(in the rows, 128 means zero)
Rows, each with its class:
[128 103 109 112 157 149 153  77 100 112 179 111 187 110 139 135]
X
[142 184 128 184 132 166 132  77 118 148 127 108 211 134 117 127]
M
[129 115 131 146 178 153 129  71  89 134 213 114 158 136 138 131]
T
[133 135 136 102 162 155 137  95 124 149 195 125 176 110 150 151]
X
[140 198 125 134 158 155 136  21 115 144 206 122 163 114 118  95]
P
[143 180 127 140 132 155 140 133  41 141 200 128 147 142 136 129]
X
[124 231 123 132 150 155 153  98 131 142 193 116 169 135 132 132]
T
[125 162 127  81 145 172 128 100 121 135 208 131 149 141 128 119]
U
[128 151 115 126 165 166 131  87 110 123 217 117 165 113 152 137]
X
[147 118 129 140 160 131 139  30 133 134 159 134 152 119 100 124]
L
[125 128 150 137 152 150 136  75 108  85 187 119 153 113 134 136]
L
[136 144 116 128 165 171 131  53 110 124 196 127 193 118  94 142]
U
[137  96  80 146 143 164 114 117  79 128 166 130 164 141 124 152]
C
[147 141 121 105 164 162 122  93 129 136 200 117 144 119 143 119]
T
[138 100  61 123 147 156 122 116 125 118 183 120 168 135 109 133]
T
[145 113 137 135 177 181 110  89 116 139 232 126 152 131 122 156]
U
[140 126 140 128 188 128 127 142 163 122 189 141 160 108 124 121]
M
[154 144 140 158 139 157 132  52 121 133 164 123 165 166 135 129]
T
[157 118 135 122 154 162 134  82  88 119 208 129 163 142 123 156]
X
[135 138 120 137 141 163  93 104 107 115 170 113 187 137 138 158]
C
[140 148 135 146 142 179 117  96 106 106 209 136 168 140 129 140]
M
[146 123 135 134 156 146 127  42 136 120 143 121 162 126 152 154]
P
[145 110 114 126 151 147 152 111 107 139 170 142 145 133 131 133]
P
[153 118 125 134 197 107 128  95 132 124 166 118 121 113 127 135]
P
[142  90 142 219 172 190 148  78 107 138 162 121 167 142 135 128]
C
[147 144 153 120 149 182 115  64 129 121 196 120 173 127 133 138]
T
[148 119 110 142 164 143 110 120 126 114 195 130 168 129  99 129]
T
[122 144 134 122 143 168 132  46 124 128 238 116 142 124 139 123]
M
[160 118 130 143 220 194 133  74 121 142 219 124 145 138 105 126]
T
[145 118 117 140 140 162 136 114 121 120 178 127 163 125 132 181]
T
[138 117 135 130 178 172 118  91 118 145 144 109 161 126 118 151]
C
[141 113 122 140 187 135 121 125 123 184 146 135 173 144 109 150]
L
[107 120 111 133 163 157 135 117 126 137 164 108 168 130 110 119]
P
[131  84 135 120 150 151 134 150  81 131 180 132 153 130 152 115]
T
[148 163 130 142 161 135 133  95 111 196 160 127 174 128 127 126]
L
[172 135 146 132 160 156 111  96 114 118 176 118 142 135 136 150]
L
[132 147 130 134 165 147 126  83 146 122 189 131 153 130 113 139]
P
[142 144 116 122 147 164 122  68 142 131 238 117 157 132 135 127]
T
[142 190 131 142 137 144 151 101  74 105 223 125 167 141 133 155]
X
[121 130 136 134 120 153 134  84 130 132 209 127 142 116 144 129]
T
[135 121 126 131 164 181 120 104 113 150 204 114 172 143 157 136]
X
[111 123 116 151 190 171 133  85 124 118 177 144 148 130 138 130]
M
[127 182 117 135 160 165 148  79  47  69 190 129 161 126  97 148]
P
[165 112 149 123 158 155 168  77 120 115 185 120 157 136  68 124]
L
[140 121 169 119 160 153 121 105  87 121 188 108 182 135 131 157]
U

Rows, each with its class:
[140 131 148 127 120 148 138 122 126 138 119 129 119 128 116 136]
Rete
[130 110 149 123 140 148 131 128 162 153 119  98 130 127  97 132]
Rete
[137 183 141 131  98 148 132 115 133 116 101 138 139 129 131 125]
nelar
[112 105 132 129 147 148 136 130 136 111 133 145 125 153 135 124]
nelar
[136 111 130 137 120 165 127 116 125 122 122 138 132 126 123 134]
tolim
[131 194 136 108 126 109  96 124 157 144  78 144 144 109 116 110]
nelar
[124 114 145 128 152 130 133 133 119 108 129 141 143 119 117 104]
nelar
[121 139 137 120 165  94 107 123 179 161  96 157 132 118 115 156]
Rete
[128 145 123 133  90 155 167 114 119 134 103 100 118 115 116 133]
Rete
[130 115 127 128 134 102 151 121 126 142 133  99 120 111 121 108]
Rete
[101 178 116 104 135  92 116 114 168 171  96 140 132  99 107  86]
Rete
[135 146 132 143 156 108 131 116 138 139 107 131 132 122  88  88]
nelar
[126 114 129 125 118 138 159 123 164 124 105 127 125 149 146 137]
Rete
[131 160 117 128 152 121 110 127 155 135 127 141 121 109 116 115]
nelar
[127 129 141 123 171  90 109 125 134 141 128 124 128  93 109 113]
Rete
[103 140 137 119 174 129 136 123 141 138  96 125 138 126 120 142]
Rete
[133  86 132 128 127 114 150 112 106 116 159  98 104 104 119 111]
Rete
[151  76 145 142  89 152 175 120  89 107 117 110 115 126 125 124]
Rete
[153 172 134 141 107 127 135 120 134 131 143 105 125 131 117 114]
Rete

Rows, each with its class:
[107 132 116 113 121 130  99 102 163 123  95 114 101 118  80 140]
J
[140 120 140 129 135 151  98 154 118 128 107 141 106 129 126 127]
J
[100 134 115 127 134 120 133 139 144 124 123 130 134 129 131 130]
J
[126 148 127 129 118 128 128 131 132 126 119 127 138 130 143 122]
E
[127 139 119 131 132 121 146 122 142 125 137 139 122 124 127 125]
Q
[123 140 134 134 140 138 133 114 130 135 133 131 124 127  87 130]
J
[121 128 151 124 127 141 130 144 123 120 129 128 143 131 123 117]
V
[116 136 125 129 128 126 137 130 131 118 129 133 133 126 125 125]
Q
[146 141 126 128 130 123 138 146 127 126 132 135 123 124 125 123]
J
[116 116 145 136 128 111 138 137 137 142 111 117 130 121 129 121]
J
[116 137 132 127 129 133 123 132 144 133 115 127 138 131 126 127]
E
[139 138 129 130 126 137 127 130 128 130 123 132 115 125 106 134]
Q
[130 122 134 160 126 113 129 118 123 141 115 135 126 128 127 136]
J
[121 125 136 125 113 132 127 126 130 128 119 127 127 132 123 127]
V
[131 138 122 120 134 140 134 129 147 128 137 126 122 124 117 115]
Q
[136 117 139 118 127 129 118 133 158 124 121 120 109 121 154 138]
J
[130 141 114 137 138 129 126 133 132 118 126 144 123 128 120 146]
J
[111 131 128 122 127 135 120 118 143 132 124 113 129 126 131 132]
E
[133 132 117 141 134 110 132 165 131 141 123 133 158 120 147 128]
J
[145 135 129 126 128 129 137 124 130 127 137 129 112 120 129 121]
Q
[ 97 128 117 136 131 142 128 140 125 134 105 133 130 129 122 129]
E
